Here is a tiny trained network, its code and every weight. The questions are about switching its units off for an input and a target symbol, where a switched-off unit gives its printed mean instead of its output.

import numpy as np


def w(rows, s, z=0):
    codes = np.array(rows[::2]) - 128.0
    scale = np.full(codes.shape[1], s)
    scale[-1] = z or s
    return codes * scale


def f(y):
    return np.maximum(y, 0)


def softmax(a):
    e = np.exp(a - a.max(-1, keepdims=True))
    return e / e.sum(-1, keepdims=True)


def log_softmax(a):
    a = a - a.max(-1, keepdims=True)
    return a - np.log(np.exp(a).sum(-1, keepdims=True))


def net(x, mask):
    ids = ['γζπφψω'.index(c) for c in x.split()]
    T = len(ids)
    res = E[ids] + P[:T]
    r = res
    for j in range(3):
        rows = slice(3 * j, 3 * j + 3)
        q, k, v = (r @ M[0][rows].T for M in (Q, K, V))
        z = softmax(np.where(np.tri(T) > 0, q @ k.T / 3**0.5, -1e9)) @ v
        o = O[0][rows]
        res = res + np.where(mask[j], z, o[:, -1]) @ o[:, :-1]
    y = f(res @ A[0][:, :-1].T + A[0][:, -1])
    res = res + np.where(mask[3:7], y, B[0][:, -1]) @ B[0][:, :-1]
    return log_softmax(res[-1] @ U[:, :-1].T + U[:, -1])


Q, K, V, O, A, B = {}, {}, {}, {}, {}, {}
E = w([
[159,190,170,97,103,88],'γ',
[182,158,136,87,78,151],'ζ',
[6,84,138,80,131,95],'π',
[146,186,69,170,99,100],'φ',
[98,110,159,168,155,201],'ψ',
[173,110,75,93,101,96],'ω',
],0.016)
P = w([
[109,96,162,194,1,106],'0',
[106,200,125,105,54,139],'1',
[123,222,115,90,73,140],'2',
[120,176,102,100,109,145],'3',
[124,150,96,99,135,140],'4',
[125,155,82,87,159,137],'5',
[128,175,74,64,190,142],'6',
[126,153,60,76,204,138],'7',
[136,156,60,55,231,129],'8',
],0.0079)
Q[0] = w([
[151,170,96,89,77,69],'head 1',
[235,204,97,142,82,133],'head 1',
[143,166,105,103,49,71],'head 1',
[250,170,106,116,52,85],'head 2',
[50,80,160,159,200,163],'head 2',
[158,41,154,174,147,101],'head 2',
[184,171,117,107,80,122],'head 3',
[222,137,143,171,150,159],'head 3',
[63,66,180,164,222,178],'head 3',
],0.016)
K[0] = w([
[92,102,156,166,94,125],'head 1',
[125,131,126,127,1,112],'head 1',
[105,114,158,164,86,134],'head 1',
[112,140,166,168,71,129],'head 2',
[142,138,94,100,201,136],'head 2',
[111,214,147,119,144,161],'head 2',
[124,111,165,149,63,120],'head 3',
[117,146,185,112,97,162],'head 3',
[127,164,104,103,216,168],'head 3',
],0.017)
V[0] = w([
[103,91,226,120,173,25],'head 1',
[125,140,255,109,156,171],'head 1',
[77,50,56,61,125,75],'head 1',
[72,125,174,191,159,104],'head 2',
[179,36,104,102,100,173],'head 2',
[231,209,117,91,92,12],'head 2',
[154,76,226,19,128,104],'head 3',
[184,119,181,104,110,218],'head 3',
[19,43,60,28,139,67],'head 3',
],0.0081)
O[0] = w([
[161,247,59,82,138,233,63],'head 1',
[98,106,88,84,224,235,43],'head 1',
[136,143,56,72,4,94,130],'head 1',
[201,179,108,108,172,119,146],'head 2',
[50,79,27,87,13,84,118],'head 2',
[78,218,220,214,86,191,151],'head 2',
[96,149,154,116,13,255,4],'head 3',
[39,110,71,93,95,133,94],'head 3',
[196,63,189,157,54,133,76],'head 3',
],0.0073,0.0036)
A[0] = w([
[124,35,171,137,224,212,110],'neuron 1',
[3,135,122,86,107,119,67],'neuron 2',
[92,120,202,157,111,131,94],'neuron 3',
[252,178,133,146,132,108,2],'neuron 4',
],0.0078,0.0032)
B[0] = w([
[220,175,221,185,130,50,198],'neuron 1',
[77,2,121,184,177,173,204],'neuron 2',
[93,140,84,98,154,149,184],'neuron 3',
[149,4,121,158,194,205,254],'neuron 4',
],0.0084,0.0055)
U = w([
[187,88,103,150,121,211,1],'γ',
[122,232,136,110,152,210,115],'ζ',
[139,165,143,89,2,60,214],'π',
[97,164,50,22,168,78,132],'φ',
[179,99,223,189,183,74,165],'ψ',
[18,34,118,144,144,206,107],'ω',
],0.0063,0.0039)

Each question gives the input, a string of symbols that net reads in full, and the target symbol t.
The units are the heads (3 rows each of Q, K, V and O) and the neurons (one row each of A and B). Each row of codes is followed by its name. A weight is (code - 128) times the scale printed after its matrix; where a second scale follows, it is the last column's (O, A, B and U).
mask holds one flag per unit, heads first, then neurons. A switched-off unit (its flag False) gives its mean, the last column of its rows in O or B, instead of its output. The means were averaged over made-up inputs and are rounded, as every weight is.
A unit's drop is (log p(t) with every unit on - log p(t) with that unit switched off) / (log p(t) with every unit on - log p(t) with every unit switched off).
The circuit of an input: a set's keep is (log p(t) with only the set's units on - log p(t) with every unit switched off) / (log p(t) with every unit on - log p(t) with every unit switched off). Starting from all 7 units, units are removed one at a time, each time the one whose removal leaves the highest keep (on an exact tie, the one counted first), for as long as the keep stays at least 0.8.
units of the circuit, in order: the units of the circuit, biggest drop first
unit that matters most: the unit with the biggest drop
k most important neurons: the k neurons with the biggest drops, biggest first
heads that matter: for each layer, one digit per head in row order, 1 if its drop is at least 0.15 and else 0, layers parted by /
drop when u is switched off: that unit's drop, to one decimal
input ζ φ γ ζ φ ψ ψ ζ, target ω: unit that matters most : head 3
input ω ω φ ζ ψ π ζ π, target π: units of the circuit, in order : (head 3; neuron 4)
input ω ψ γ ψ γ π γ, target π: units of the circuit, in order : (head 2; head 1)
input ζ π φ π γ φ ω ω, target ω: units of the circuit, in order : (head 3; head 2; neuron 2)
input π ζ ω φ, target γ: units of the circuit, in order : (head 3; neuron 4; head 1)
input φ γ ψ π ζ γ ω, target ψ: units of the circuit, in order : (head 1; head 2)
input π ζ ζ, target γ: units of the circuit, in order : (neuron 4; head 3; head 1)
input φ γ γ ω ζ φ, target ψ: units of the circuit, in order : (head 1; head 3)
input ω π φ ζ ζ π, target π: heads that matter : 101
input ψ φ ζ, target φ: units of the circuit, in order : (head 2; head 3)
input ω ψ φ ζ φ π, target φ: units of the circuit, in order : (head 1; head 2)
input ψ π ζ γ γ, target φ: heads that matter : 010
input γ π ζ, target ζ: units of the circuit, in order : (head 2; head 1)
input γ φ π γ φ, target ζ: unit that matters most : head 2
input φ φ ζ φ, target ψ: heads that matter : 101
input φ π ω φ π γ ω ω, target ψ: units of the circuit, in order : (head 3; head 2)
input π ω ζ γ ψ γ, target γ: units of the circuit, in order : (head 3; neuron 4; head 1)
input π φ γ, target γ: units of the circuit, in order : (neuron 4; head 3; head 1)
input φ π π, target φ: heads that matter : 110
input γ ψ φ γ ζ ζ ω ω ζ, target ζ: heads that matter : 011
input φ ψ ζ ω π ψ γ ζ, target ψ: units of the circuit, in order : (head 1; head 3)
input ζ φ γ ψ, target ψ: heads that matter : 100
input ζ ζ φ γ, target ω: units of the circuit, in order : (head 3; neuron 2; head 2)
input ω φ ω, target π: most important neuron : (neuron 4)
input ψ ζ π, target ψ: drop when head 2 is switched off : 0.6
input ζ ω φ ψ γ, target ω: drop when head 3 is switched off : 0.5
input ζ φ γ φ ζ, target ω: drop when head 2 is switched off : 0.4
input π φ φ, target γ: drop when head 3 is switched off : 0.7
